Below is a small trained network, with its code and all its weights. Each question gives an input and a class and asks what happens when units are switched off, that is, made to give their printed mean instead of their output.

import numpy as np


def w(rows, s, z=0):
    codes = np.array(rows[::2]) - 128.0
    scale = np.full(codes.shape[1], s)
    scale[-1] = z or s
    return codes * scale


def f(y):
    return y / 2 * (1 + np.tanh(0.7978845608 * (y + 0.044715 * y**3)))


def log_softmax(a):
    a = a - a.max(-1, keepdims=True)
    return a - np.log(np.exp(a).sum(-1, keepdims=True))


def net(x, mask):
    res = np.array(x, float).reshape(1, 7) / 4 @ E
    y = f(res @ A[0][:, :-1].T + A[0][:, -1])
    res = res + np.where(mask, y, B[0][:, -1]) @ B[0][:, :-1]
    return log_softmax(res[-1] @ U[:, :-1].T + U[:, -1])


A, B = {}, {}
E = w([
[161,221,183,136,151,229,180],'x0',
[204,180,90,50,128,84,157],'x1',
[116,171,45,132,138,186,56],'x2',
[174,66,150,58,213,128,87],'x3',
[255,156,176,26,54,46,52],'x4',
[46,84,195,67,73,155,151],'x5',
[145,79,128,87,190,84,225],'x6',
],0.0082)
A[0] = w([
[104,39,144,99,173,158,109,189],'neuron 1',
[125,87,87,182,157,70,120,146],'neuron 2',
[104,177,79,165,168,174,141,151],'neuron 3',
[114,109,101,162,161,168,220,94],'neuron 4',
[200,123,132,81,231,135,30,175],'neuron 5',
[76,57,164,108,91,125,179,166],'neuron 6',
[187,127,167,82,144,31,200,135],'neuron 7',
[193,109,182,60,156,85,169,83],'neuron 8',
[139,131,145,68,136,116,56,165],'neuron 9',
[175,126,146,95,171,69,170,148],'neuron 10',
[144,156,118,133,115,146,45,177],'neuron 11',
[95,69,124,85,168,69,149,141],'neuron 12',
[184,148,170,54,102,143,90,193],'neuron 13',
[65,137,147,113,126,204,134,254],'neuron 14',
[155,193,105,140,66,136,84,127],'neuron 15',
[74,150,84,142,221,175,238,148],'neuron 16',
[188,113,84,95,170,158,102,105],'neuron 17',
[104,10,196,96,145,113,109,159],'neuron 18',
],0.011,0.0066)
B[0] = w([
[72,187,133,142,164,131,211,191],'neuron 1',
[131,182,160,74,117,122,112,179],'neuron 2',
[107,102,113,193,103,109,127,217],'neuron 3',
[155,127,88,148,116,161,146,197],'neuron 4',
[151,104,48,167,189,97,191,241],'neuron 5',
[112,117,171,119,216,143,141,196],'neuron 6',
[174,46,150,43,128,120,87,222],'neuron 7',
[127,104,139,84,106,102,95,205],'neuron 8',
[112,137,69,131,143,98,130,197],'neuron 9',
[167,53,73,70,128,78,112,196],'neuron 10',
[107,123,103,193,117,74,150,203],'neuron 11',
[110,103,167,120,221,179,126,185],'neuron 12',
[185,226,81,122,73,130,130,227],'neuron 13',
[77,140,138,166,134,137,186,220],'neuron 14',
[18,128,143,147,90,88,153,203],'neuron 15',
[162,133,12,219,105,207,98,253],'neuron 16',
[140,89,102,183,152,123,144,178],'neuron 17',
[138,173,144,108,191,154,157,209],'neuron 18',
],0.011,0.013)
U = w([
[116,164,143,69,50,2,58,143],'0',
[190,112,164,30,180,36,140,173],'1',
[28,209,236,145,220,133,202,119],'2',
[147,74,200,58,175,192,129,101],'3',
[179,57,118,133,168,116,101,17],'4',
[50,79,235,192,92,91,127,1],'5',
[102,82,102,206,228,89,168,165],'6',
[117,222,108,181,91,145,164,246],'7',
],0.0084,0.0037)

Each question gives the input, the list of numbers given to net, and the class t.
The units are the neurons (one row each of A and B). Each row of codes is followed by its name. A weight is (code - 128) times the scale printed after its matrix; where a second scale follows, it is the last column's (A, B and U).
mask holds one flag per neuron, in row order. A switched-off neuron (its flag False) gives its mean, the last column of its row in B, instead of its output. The means were averaged over made-up inputs and are rounded, as every weight is.
A unit's drop is (log p(t) with every unit on - log p(t) with that unit switched off) / (log p(t) with every unit on - log p(t) with every unit switched off).
The circuit of an input: a set's keep is (log p(t) with only the set's units on - log p(t) with every unit switched off) / (log p(t) with every unit on - log p(t) with every unit switched off). Starting from the 12 units with the biggest drops (on a tie, the unit counted first), units are removed one at a time, each time the one whose removal leaves the highest keep (on an exact tie, the one counted first), for as long as the keep stays at least 0.8.
units of the circuit, in order: the units of the circuit, biggest drop first
unit that matters most: the unit with the biggest drop
k most important neurons: the k neurons with the biggest drops, biggest first
drop of u: that unit's drop, to one decimal
input [6,-4,3,5,7,-2,4], class 1: units of the circuit, in order -> (neuron 16)
input [4,-3,-5,-7,5,6,2], class 3: units of the circuit, in order -> (neuron 7; neuron 11; neuron 5)
input [-6,-2,-1,-6,-3,-7,3], class 7: units of the circuit, in order -> (neuron 2; neuron 5)
input [3,2,-3,7,7,-7,-8], class 0: 4 most important neurons -> (neuron 13; neuron 16; neuron 8; neuron 15)
input [7,2,0,-4,-1,1,5], class 7: units of the circuit, in order -> (neuron 5; neuron 16)
input [7,6,2,6,7,1,-5], class 0: 2 most important neurons -> (neuron 13; neuron 15)
input [-8,3,-5,1,3,-7,-6], class 0: units of the circuit, in order -> (neuron 6; neuron 2)
input [6,1,2,-1,-6,8,5], class 7: 2 most important neurons -> (neuron 16; neuron 5)
input [-2,0,5,-4,8,3,7], class 1: 3 most important neurons -> (neuron 7; neuron 16; neuron 3)
input [0,-3,5,-3,2,6,-7], class 5: 2 most important neurons -> (neuron 16; neuron 15)
input [0,-2,-5,1,4,-8,-4], class 1: 3 most important neurons -> (neuron 16; neuron 5; neuron 3)
input [6,2,2,-3,8,0,6], class 1: 2 most important neurons -> (neuron 7; neuron 16)
input [-2,-1,4,-6,1,-7,6], class 7: 2 most important neurons -> (neuron 5; neuron 7)
input [3,-4,-8,6,-7,2,0], class 2: unit that matters most -> neuron 1
input [-1,-5,5,-3,-2,-6,-1], class 7: drop of neuron 5 -> 0.3
input [-2,1,5,1,2,-5,8], class 1: drop of neuron 16 -> 0.2
input [5,7,2,0,6,-2,-2], class 0: drop of neuron 13 -> 0.2
